Here is a tiny trained network, its code and every weight. The questions are about switching its units off for an input and a target symbol, where a switched-off unit gives its printed mean instead of its output.

import numpy as np


def w(rows, s, z=0):
    codes = np.array(rows[::2]) - 128.0
    scale = np.full(codes.shape[1], s)
    scale[-1] = z or s
    return codes * scale


def f(y):
    return y / 2 * (1 + np.tanh(0.7978845608 * (y + 0.044715 * y**3)))


def softmax(a):
    e = np.exp(a - a.max(-1, keepdims=True))
    return e / e.sum(-1, keepdims=True)


def log_softmax(a):
    a = a - a.max(-1, keepdims=True)
    return a - np.log(np.exp(a).sum(-1, keepdims=True))


def net(x, mask):
    ids = ['ΘΛαδεμξτφω'.index(c) for c in x.split()]
    T = len(ids)
    res = E[ids] + P[:T]
    u = 0
    for l in range(2):
        r = res
        for j in range(2):
            rows = slice(4 * j, 4 * j + 4)
            q, k, v = (r @ M[l][rows].T for M in (Q, K, V))
            z = softmax(np.where(np.tri(T) > 0, q @ k.T / 4**0.5, -1e9)) @ v
            o = O[l][rows]
            res = res + np.where(mask[u + j], z, o[:, -1]) @ o[:, :-1]
        u += 2
        y = f(res @ A[l][:, :-1].T + A[l][:, -1])
        res = res + np.where(mask[u : u + 12], y, B[l][:, -1]) @ B[l][:, :-1]
        u += 12
    return log_softmax(res[-1] @ U[:, :-1].T + U[:, -1])


Q, K, V, O, A, B = {}, {}, {}, {}, {}, {}
E = w([
[53,157,169,114,157,84,248],'Θ',
[98,143,117,123,158,125,93],'Λ',
[88,117,130,117,131,145,98],'α',
[94,145,113,175,113,149,110],'δ',
[152,172,156,131,118,127,81],'ε',
[48,111,83,138,155,138,111],'μ',
[144,146,174,169,54,164,99],'ξ',
[157,135,198,120,72,155,84],'τ',
[92,164,89,171,151,124,102],'φ',
[135,210,215,107,106,92,222],'ω',
],0.017)
P = w([
[128,90,139,137,144,108,138],'0',
[124,184,100,123,137,164,151],'1',
[117,138,125,69,89,156,146],'2',
[196,98,136,170,147,140,139],'3',
[190,115,98,122,56,83,126],'4',
[159,172,115,115,161,225,156],'5',
[96,177,113,101,119,101,98],'6',
[240,79,115,97,178,133,144],'7',
[89,182,119,205,144,106,116],'8',
[133,142,180,55,187,88,99],'9',
[187,123,129,193,212,115,115],'10',
[4,178,187,129,127,95,80],'11',
[115,123,184,165,183,208,151],'12',
[120,120,101,155,80,92,113],'13',
],0.022)
Q[0] = w([
[143,171,119,112,126,92,145],'L0H0',
[109,96,152,111,168,142,56],'L0H0',
[121,137,120,111,118,108,113],'L0H0',
[114,209,103,111,129,170,120],'L0H0',
[194,169,56,42,105,91,215],'L0H1',
[92,123,170,210,98,58,124],'L0H1',
[54,177,83,133,37,49,71],'L0H1',
[66,230,179,11,156,200,134],'L0H1',
],0.012)
K[0] = w([
[115,131,132,117,117,156,127],'L0H0',
[121,134,127,127,121,118,120],'L0H0',
[138,135,90,107,102,110,138],'L0H0',
[148,104,123,144,125,89,130],'L0H0',
[139,98,52,101,53,187,232],'L0H1',
[44,160,162,103,110,14,114],'L0H1',
[111,112,102,19,43,45,71],'L0H1',
[247,26,106,120,184,47,156],'L0H1',
],0.014)
V[0] = w([
[102,176,105,53,145,243,137],'L0H0',
[158,23,131,143,145,75,154],'L0H0',
[210,57,125,152,186,154,121],'L0H0',
[88,161,122,151,45,102,130],'L0H0',
[110,101,44,169,169,183,197],'L0H1',
[65,24,119,157,92,255,88],'L0H1',
[104,117,188,184,52,202,153],'L0H1',
[124,204,78,193,206,116,170],'L0H1',
],0.0078)
O[0] = w([
[87,255,97,82,223,218,166,161],'L0H0',
[136,24,168,40,84,41,110,50],'L0H0',
[177,116,136,54,128,39,113,63],'L0H0',
[68,187,136,215,100,115,72,161],'L0H0',
[55,160,149,156,49,103,93,63],'L0H1',
[23,95,165,217,82,132,76,2],'L0H1',
[51,135,210,125,171,74,150,132],'L0H1',
[88,161,70,53,75,36,91,219],'L0H1',
],0.0072,0.0032)
A[0] = w([
[115,151,147,176,115,139,194,220],'L0N0',
[127,110,83,129,76,122,30,254],'L0N1',
[92,171,80,91,145,202,135,156],'L0N2',
[209,94,82,179,196,214,48,172],'L0N3',
[164,113,49,90,117,153,43,214],'L0N4',
[168,175,184,137,95,145,136,183],'L0N5',
[137,254,105,168,163,115,100,131],'L0N6',
[180,116,112,84,127,104,249,52],'L0N7',
[141,170,156,110,161,176,75,217],'L0N8',
[154,148,74,142,76,162,81,138],'L0N9',
[152,93,97,139,133,214,95,195],'L0N10',
[89,99,124,134,149,72,111,107],'L0N11',
],0.0089,0.0055)
B[0] = w([
[137,183,173,34,216,28,75,198],'L0N0',
[46,132,83,137,146,6,62,194],'L0N1',
[192,86,164,194,103,45,133,212],'L0N2',
[189,104,78,248,154,245,170,196],'L0N3',
[139,143,16,132,1,140,186,186],'L0N4',
[73,86,55,150,213,77,159,188],'L0N5',
[96,73,201,97,80,173,147,255],'L0N6',
[29,140,171,180,125,125,80,171],'L0N7',
[61,120,59,209,112,91,131,226],'L0N8',
[106,92,29,95,79,147,177,160],'L0N9',
[110,125,98,251,166,146,184,167],'L0N10',
[143,130,165,98,62,226,112,131],'L0N11',
],0.0066,0.01)
Q[1] = w([
[121,211,139,53,199,77,229],'L1H0',
[51,122,190,129,105,119,223],'L1H0',
[134,63,135,160,135,142,13],'L1H0',
[157,2,187,171,163,91,149],'L1H0',
[111,128,198,115,105,147,166],'L1H1',
[102,96,51,169,131,122,89],'L1H1',
[176,68,123,172,121,137,6],'L1H1',
[104,173,144,123,94,213,144],'L1H1',
],0.0095)
K[1] = w([
[172,71,247,107,90,73,138],'L1H0',
[182,60,160,109,89,131,80],'L1H0',
[71,153,64,215,95,126,103],'L1H0',
[121,62,135,162,142,145,184],'L1H0',
[155,91,154,145,91,143,106],'L1H1',
[143,152,109,109,130,181,85],'L1H1',
[81,152,96,142,136,164,170],'L1H1',
[201,151,126,138,144,67,119],'L1H1',
],0.013)
V[1] = w([
[133,125,82,182,133,147,96],'L1H0',
[141,77,198,170,79,102,222],'L1H0',
[113,162,174,80,133,98,200],'L1H0',
[129,175,180,151,49,124,81],'L1H0',
[139,157,112,218,122,41,119],'L1H1',
[37,110,120,146,107,156,217],'L1H1',
[211,247,133,161,147,19,179],'L1H1',
[126,2,114,38,192,87,209],'L1H1',
],0.0087)
O[1] = w([
[141,173,159,169,126,93,129,165],'L1H0',
[181,77,170,79,131,214,111,176],'L1H0',
[60,104,95,150,166,178,112,113],'L1H0',
[114,72,173,137,111,114,161,116],'L1H0',
[99,7,116,137,184,137,127,251],'L1H1',
[83,99,190,162,120,116,97,214],'L1H1',
[159,75,124,65,170,70,83,119],'L1H1',
[174,163,135,194,140,115,104,112],'L1H1',
],0.011)
A[1] = w([
[139,97,156,8,142,91,164,72],'L1N0',
[99,65,84,161,145,82,98,111],'L1N1',
[67,117,154,70,85,64,113,110],'L1N2',
[105,192,104,115,191,85,108,254],'L1N3',
[121,105,190,105,214,176,150,109],'L1N4',
[150,70,77,128,122,72,74,205],'L1N5',
[189,101,16,141,85,118,170,196],'L1N6',
[176,175,162,61,140,173,102,77],'L1N7',
[112,86,48,131,12,105,87,82],'L1N8',
[125,153,153,52,156,82,92,96],'L1N9',
[195,95,43,148,110,145,184,118],'L1N10',
[157,93,131,190,53,157,79,169],'L1N11',
],0.011,0.0068)
B[1] = w([
[106,167,40,200,59,123,130,137],'L1N0',
[148,204,167,68,111,172,104,252],'L1N1',
[174,129,158,115,205,109,210,179],'L1N2',
[77,55,174,83,80,203,193,157],'L1N3',
[179,171,100,113,110,68,80,209],'L1N4',
[61,133,99,171,114,160,173,214],'L1N5',
[167,11,98,159,143,45,129,176],'L1N6',
[106,123,71,213,195,105,111,133],'L1N7',
[209,129,141,148,78,167,98,204],'L1N8',
[193,61,114,150,81,200,141,132],'L1N9',
[119,255,189,38,133,91,115,163],'L1N10',
[60,162,88,98,169,121,162,179],'L1N11',
],0.0095,0.022)
U = w([
[128,13,171,84,209,171,223,76],'Θ',
[148,251,154,76,25,146,156,3],'Λ',
[123,174,78,138,1,49,94,145],'α',
[206,135,111,187,174,194,155,126],'δ',
[153,79,101,121,79,206,115,189],'ε',
[198,16,115,173,114,154,212,179],'μ',
[42,65,82,230,159,146,150,191],'ξ',
[112,80,71,111,187,54,223,97],'τ',
[106,190,83,26,129,113,152,35],'φ',
[127,32,216,119,77,71,53,236],'ω',
],0.0066,0.0044)

Each question gives the input, a string of symbols that net reads in full, and the target symbol t.
The units are the heads (4 rows each of Q, K, V and O) and the neurons (one row each of A and B). Each row of codes is followed by its name. A weight is (code - 128) times the scale printed after its matrix; where a second scale follows, it is the last column's (O, A, B and U).
mask holds one flag per unit, layer by layer, with each layer's heads first. A switched-off unit (its flag False) gives its mean, the last column of its rows in O or B, instead of its output. The means were averaged over made-up inputs and are rounded, as every weight is.
A unit's drop is (log p(t) with every unit on - log p(t) with that unit switched off) / (log p(t) with every unit on - log p(t) with every unit switched off).
The circuit of an input: a set's keep is (log p(t) with only the set's units on - log p(t) with every unit switched off) / (log p(t) with every unit on - log p(t) with every unit switched off). Starting from the 12 units with the biggest drops (on a tie, the unit counted first), units are removed one at a time, each time the one whose removal leaves the highest keep (on an exact tie, the one counted first), for as long as the keep stays at least 0.8.
units of the circuit, in order: the units of the circuit, biggest drop first
unit that matters most: the unit with the biggest drop
top k neurons: the k neurons with the biggest drops, biggest first
k most important neurons of layer l: the k neurons of layer l with the biggest drops, biggest first
heads that matter: for each layer, one digit per head in row order, 1 if its drop is at least 0.15 and else 0, layers parted by /
input ω Θ μ α ξ ε φ Θ Λ μ Λ φ μ, target α: units of the circuit, in order	(L0H1 L1H0)
input ξ Θ Λ α Θ α Θ Θ Θ α Θ α, target ξ: 4 most important neurons of layer 1	(L1N4 L1N10 L1N8 L1N2)
input ξ α φ α ε Θ τ φ Θ, target α: heads that matter	11 / 10
input δ ω φ Θ ε φ δ Θ μ ω, target τ: units of the circuit, in order	(L1N1 L1N8)
input Θ ε α τ δ Θ τ Λ τ ε φ α, target τ: 2 most important neurons of layer 1	(L1N6 L1N10)
input Θ Θ Θ ω ω ω, target ω: units of the circuit, in order	(L0H0 L0N7 L1H1)
input α ω δ φ α φ α φ, target μ: heads that matter	01 / 11
input ω Θ Θ ε Λ μ μ ξ, target Λ: units of the circuit, in order	(L0H1 L1N1 L1N6)
input Λ ξ Θ Θ Λ δ ξ τ Λ α Λ, target α: top 2 neurons	(L0N4 L0N3)
input Λ α Λ ε τ Λ φ Θ Θ, target Θ: 3 most important neurons of layer 1	(L1N3 L1N1 L1N8)
input Θ φ δ, target ε: unit that matters most	L1H0
input ε Θ Θ α ξ, target ε: heads that matter	00 / 10
input ξ Θ α, target ω: units of the circuit, in order	(L0H1 L1N4 L1H0)
input μ ξ α ξ ξ ε τ φ, target τ: unit that matters most	L1N6
input τ τ Θ α Θ Θ ω ω α ε Θ δ Λ, target ε: heads that matter	01 / 10
input μ ω α, target Λ: top 3 neurons	(L1N1 L1N6 L1N8)
input α Λ ξ, target ξ: heads that matter	11 / 00
input φ Θ ε δ τ α τ ω φ τ δ α Θ, target φ: heads that matter	11 / 10
input δ α Λ α ε α τ δ δ Λ μ ξ, target α: heads that matter	11 / 10
input α ε τ ω Θ μ Θ φ δ φ, target μ: top 3 neurons	(L1N8 L1N2 L0N4)
input δ μ α μ ξ Θ τ μ φ, target δ: units of the circuit, in order	(L0H1 L0N3)
input μ α φ ξ ξ α Θ α μ ε ε μ μ Λ, target Λ: top 3 neurons	(L1N1 L1N6 L1N8)
input ξ α α μ δ α Θ φ α δ τ, target ξ: most important neuron of layer 0	(L0N3)
input ξ Λ α Θ μ Θ τ τ δ, target δ: units of the circuit, in order	(L0H1 L0N3)
input τ μ μ α, target Λ: units of the circuit, in order	(L0H1 L1N1 L1N6)
input ξ Λ ξ φ α ε τ α ε ε, target ξ: heads that matter	01 / 00
input α τ ω α φ, target φ: heads that matter	01 / 10
